Below are the code and all the weights of a small trained network. Each question names an input and a class and asks about switching units off, where a switched-off unit gives its printed mean instead of its output.

import numpy as np


def w(rows, s, z=0):
    codes = np.array(rows[::2]) - 128.0
    scale = np.full(codes.shape[1], s)
    scale[-1] = z or s
    return codes * scale


def norm(h):
    return h / np.sqrt((h * h).mean(-1, keepdims=True) + 1e-5)


def f(y):
    return np.maximum(y, 0)


def log_softmax(a):
    a = a - a.max(-1, keepdims=True)
    return a - np.log(np.exp(a).sum(-1, keepdims=True))


def net(x, mask):
    res = np.array(x, float).reshape(1, 5) / 4 @ E
    u = 0
    for l in range(3):
        y = f(norm(res) @ A[l][:, :-1].T + A[l][:, -1])
        res = res + np.where(mask[u : u + 12], y, B[l][:, -1]) @ B[l][:, :-1]
        u += 12
    return log_softmax(norm(res)[-1] @ U[:, :-1].T + U[:, -1])


A, B = {}, {}
E = w([
[179,111,187,241,166,211,107,3,86,55,157],'x0',
[123,174,143,179,97,66,50,202,164,57,138],'x1',
[146,20,214,123,78,108,51,156,104,159,89],'x2',
[185,140,58,107,106,96,35,65,131,174,151],'x3',
[104,156,203,72,165,99,107,105,152,123,190],'x4',
],0.0064)
A[0] = w([
[132,135,100,149,134,135,87,180,119,116,104,109],'L0N1',
[151,177,65,110,166,105,198,114,139,136,142,53],'L0N2',
[138,113,101,32,118,124,140,197,129,163,110,74],'L0N3',
[137,55,151,113,124,116,122,124,130,136,110,29],'L0N4',
[135,156,220,12,178,116,123,93,159,147,166,18],'L0N5',
[144,77,172,101,169,140,224,197,100,119,120,57],'L0N6',
[159,109,93,103,122,117,91,82,121,152,151,43],'L0N7',
[147,37,157,116,124,106,120,137,120,161,107,31],'L0N8',
[153,107,61,65,159,133,62,108,112,154,125,45],'L0N9',
[115,51,108,43,154,151,190,69,100,172,98,2],'L0N10',
[137,88,156,109,132,123,93,136,136,152,114,56],'L0N11',
[159,50,31,168,125,160,172,142,132,163,46,51],'L0N12',
],0.011,0.0038)
B[0] = w([
[119,133,160,149,119,95,133,149,108,106,184,170],'L0N1',
[107,143,139,57,116,212,48,159,88,148,136,230],'L0N2',
[102,60,102,71,224,47,135,128,146,160,109,253],'L0N3',
[118,123,142,118,130,191,75,154,87,155,108,175],'L0N4',
[91,106,117,163,48,96,201,124,38,73,206,234],'L0N5',
[74,163,128,184,70,120,91,70,188,153,73,238],'L0N6',
[116,157,132,144,77,116,112,62,167,147,92,180],'L0N7',
[110,134,134,75,121,221,64,156,101,114,125,201],'L0N8',
[95,154,122,182,64,121,110,75,172,166,72,194],'L0N9',
[247,168,170,160,136,125,152,185,189,151,179,253],'L0N10',
[133,150,171,99,134,168,101,128,90,115,142,173],'L0N11',
[91,101,127,153,65,100,184,117,49,92,206,235],'L0N12',
],0.013,0.007)
A[1] = w([
[234,177,160,151,109,88,123,222,189,101,148,147],'L1N1',
[136,196,33,74,152,213,166,144,121,98,126,9],'L1N2',
[174,119,124,184,140,173,109,113,118,135,123,174],'L1N3',
[186,80,192,183,147,155,135,70,95,135,155,83],'L1N4',
[180,112,121,120,141,127,144,133,144,109,85,25],'L1N5',
[110,207,84,115,167,153,165,101,121,99,122,56],'L1N6',
[73,124,143,137,133,82,67,147,123,72,156,115],'L1N7',
[58,144,158,167,124,175,193,129,190,119,39,1],'L1N8',
[199,156,117,130,139,168,181,154,155,155,140,48],'L1N9',
[157,54,120,144,213,170,146,16,103,92,92,71],'L1N10',
[120,131,151,155,147,164,127,64,101,89,128,138],'L1N11',
[167,83,11,188,84,143,159,193,71,111,51,57],'L1N12',
],0.011,0.002)
B[1] = w([
[236,152,121,170,244,171,154,124,138,151,139,192],'L1N1',
[117,157,227,68,99,145,29,217,69,106,103,178],'L1N2',
[93,106,161,53,176,112,156,107,164,183,143,199],'L1N3',
[90,77,105,38,150,64,187,157,170,150,117,247],'L1N4',
[97,147,118,155,128,102,135,131,162,124,119,128],'L1N5',
[96,136,221,83,68,151,71,175,92,150,119,165],'L1N6',
[218,168,95,223,176,192,161,138,115,150,142,253],'L1N7',
[69,160,70,176,58,138,61,31,212,150,98,181],'L1N8',
[211,74,174,128,118,151,137,104,195,227,204,160],'L1N9',
[93,63,39,32,214,63,92,137,194,145,137,155],'L1N10',
[38,102,84,61,132,102,141,149,155,196,128,230],'L1N11',
[65,205,255,36,93,51,174,93,125,42,181,154],'L1N12',
],0.0086,0.0069)
A[2] = w([
[125,78,82,57,182,57,182,153,141,123,49,43],'L2N1',
[164,159,92,168,74,90,66,5,157,125,34,129],'L2N2',
[232,162,112,204,208,103,103,156,102,63,86,46],'L2N3',
[78,83,211,174,143,143,165,145,141,105,85,146],'L2N4',
[153,132,117,119,155,128,160,123,124,120,87,87],'L2N5',
[106,118,99,150,114,134,159,94,46,80,169,136],'L2N6',
[120,106,155,147,81,102,171,111,72,20,212,31],'L2N7',
[137,130,117,79,82,144,156,98,124,164,110,99],'L2N8',
[126,106,142,98,144,132,148,49,166,53,155,46],'L2N9',
[109,124,155,68,144,248,69,155,75,97,88,49],'L2N10',
[134,139,125,159,122,164,97,166,109,72,113,2],'L2N11',
[171,19,196,110,106,141,74,130,114,70,59,60],'L2N12',
],0.012,0.0016)
B[2] = w([
[117,90,96,76,222,142,109,68,154,126,106,218],'L2N1',
[81,185,95,185,110,171,142,104,207,121,114,212],'L2N2',
[194,117,209,104,64,142,212,125,187,189,180,175],'L2N3',
[168,236,79,107,98,105,95,79,135,92,166,179],'L2N4',
[130,103,121,176,111,94,114,152,120,120,147,134],'L2N5',
[117,74,121,164,131,120,160,94,90,151,122,215],'L2N6',
[121,100,101,164,133,76,160,126,46,96,93,255],'L2N7',
[153,185,166,202,211,129,120,193,146,5,116,211],'L2N8',
[118,190,87,117,114,41,120,249,110,185,116,157],'L2N9',
[163,82,154,147,138,198,10,147,88,151,120,248],'L2N10',
[126,118,165,72,140,125,149,143,164,158,164,155],'L2N11',
[91,217,143,62,115,160,121,177,76,102,172,163],'L2N12',
],0.013,0.0075)
U = w([
[115,133,178,81,101,200,1,183,47,121,139,183],'0',
[84,70,58,25,232,44,125,116,181,153,96,177],'1',
[94,103,108,182,64,41,205,108,8,80,152,163],'2',
[91,217,96,207,53,141,105,71,235,127,96,184],'3',
[253,119,197,130,125,133,192,156,175,188,200,141],'4',
[168,61,98,195,143,179,123,87,102,154,97,160],'5',
[166,68,106,125,102,158,158,129,152,70,21,2],'6',
[211,77,96,120,119,155,121,105,138,54,24,37],'7',
],0.009,0.0045)

Each question gives the input, the list of numbers given to net, and the class t.
The units are the neurons (one row each of A and B). Each row of codes is followed by its name. A weight is (code - 128) times the scale printed after its matrix; where a second scale follows, it is the last column's (A, B and U).
mask holds one flag per neuron, layer by layer. A switched-off neuron (its flag False) gives its mean, the last column of its row in B, instead of its output. The means were averaged over made-up inputs and are rounded, as every weight is.
A unit's drop is (log p(t) with every unit on - log p(t) with that unit switched off) / (log p(t) with every unit on - log p(t) with every unit switched off).
The circuit of an input: a set's keep is (log p(t) with only the set's units on - log p(t) with every unit switched off) / (log p(t) with every unit on - log p(t) with every unit switched off). Starting from the 12 units with the biggest drops (on a tie, the unit counted first), units are removed one at a time, each time the one whose removal leaves the highest keep (on an exact tie, the one counted first), for as long as the keep stays at least 0.8.
circuit, biggest first: the units of the circuit, biggest drop first
top k neurons: the k neurons with the biggest drops, biggest first
k most important neurons of layer l: the k neurons of layer l with the biggest drops, biggest first
input [-4,-8,2,-3,4], class 4: circuit, biggest first -> [L0N10]
input [5,-8,-2,-8,-1], class 3: top 2 neurons -> [L0N6; L1N8]
input [-1,7,6,-3,-7], class 2: 4 most important neurons of layer 0 -> [L0N10; L0N2; L0N12; L0N1]
input [-6,8,2,2,2], class 4: circuit, biggest first -> [L1N7; L1N1]
input [2,-3,-7,5,3], class 0: 2 most important neurons of layer 0 -> [L0N2; L0N6]
input [-4,2,0,1,-4], class 1: top 3 neurons -> [L0N3; L0N5; L2N1]
input [-5,5,-3,-6,3], class 3: circuit, biggest first -> [L0N6; L1N8]
input [5,-8,8,-4,-6], class 0: top 2 neurons -> [L0N8; L0N4]
input [1,6,-7,-3,1], class 0: top 2 neurons -> [L0N10; L0N2]
input [-3,0,-5,-2,4], class 0: top 2 neurons -> [L0N2; L0N12]
input [0,-6,-5,1,-5], class 4: top 2 neurons -> [L0N10; L0N5]
input [8,3,0,0,8], class 1: top 4 neurons -> [L0N12; L1N4; L1N10; L1N11]
input [5,-2,-4,5,-8], class 2: 2 most important neurons of layer 0 -> [L0N12; L0N3]
input [-8,-6,-8,-6,7], class 0: circuit, biggest first -> [L0N2]
input [-3,-5,-6,-7,-4], class 3: 2 most important neurons of layer 0 -> [L0N6; L0N8]
input [3,1,6,8,3], class 3: 3 most important neurons of layer 0 -> [L0N7; L0N9; L0N2]
input [4,-6,-8,7,1], class 0: top 3 neurons -> [L0N2; L0N6; L1N2]
input [3,5,2,5,-2], class 3: top 4 neurons -> [L0N10; L0N7; L2N2; L0N9]
input [-5,-8,-7,0,-1], class 4: top 2 neurons -> [L0N10; L1N9]
input [-1,6,2,6,-2], class 3: circuit, biggest first -> [L0N9]
input [6,6,-4,0,0], class 1: 3 most important neurons of layer 0 -> [L0N10; L0N2; L0N6]
input [-1,1,-1,-7,-5], class 3: top 4 neurons -> [L0N6; L1N8; L0N5; L2N2]
input [-6,-2,4,-2,-6], class 1: top 2 neurons -> [L0N3; L0N5]
input [-5,-2,-4,6,-6], class 2: top 2 neurons -> [L0N12; L0N6]
input [3,4,-2,0,6], class 2: 2 most important neurons of layer 0 -> [L0N5; L0N10]
input [2,-2,6,7,3], class 3: top 3 neurons -> [L0N9; L0N7; L2N2]
input [2,-5,-2,4,0], class 4: top 3 neurons -> [L0N10; L0N6; L1N9]
input [-1,-4,-4,1,-5], class 2: 2 most important neurons of layer 0 -> [L0N12; L0N8]
input [6,-6,-1,-4,2], class 1: 2 most important neurons of layer 1 -> [L1N4; L1N10]
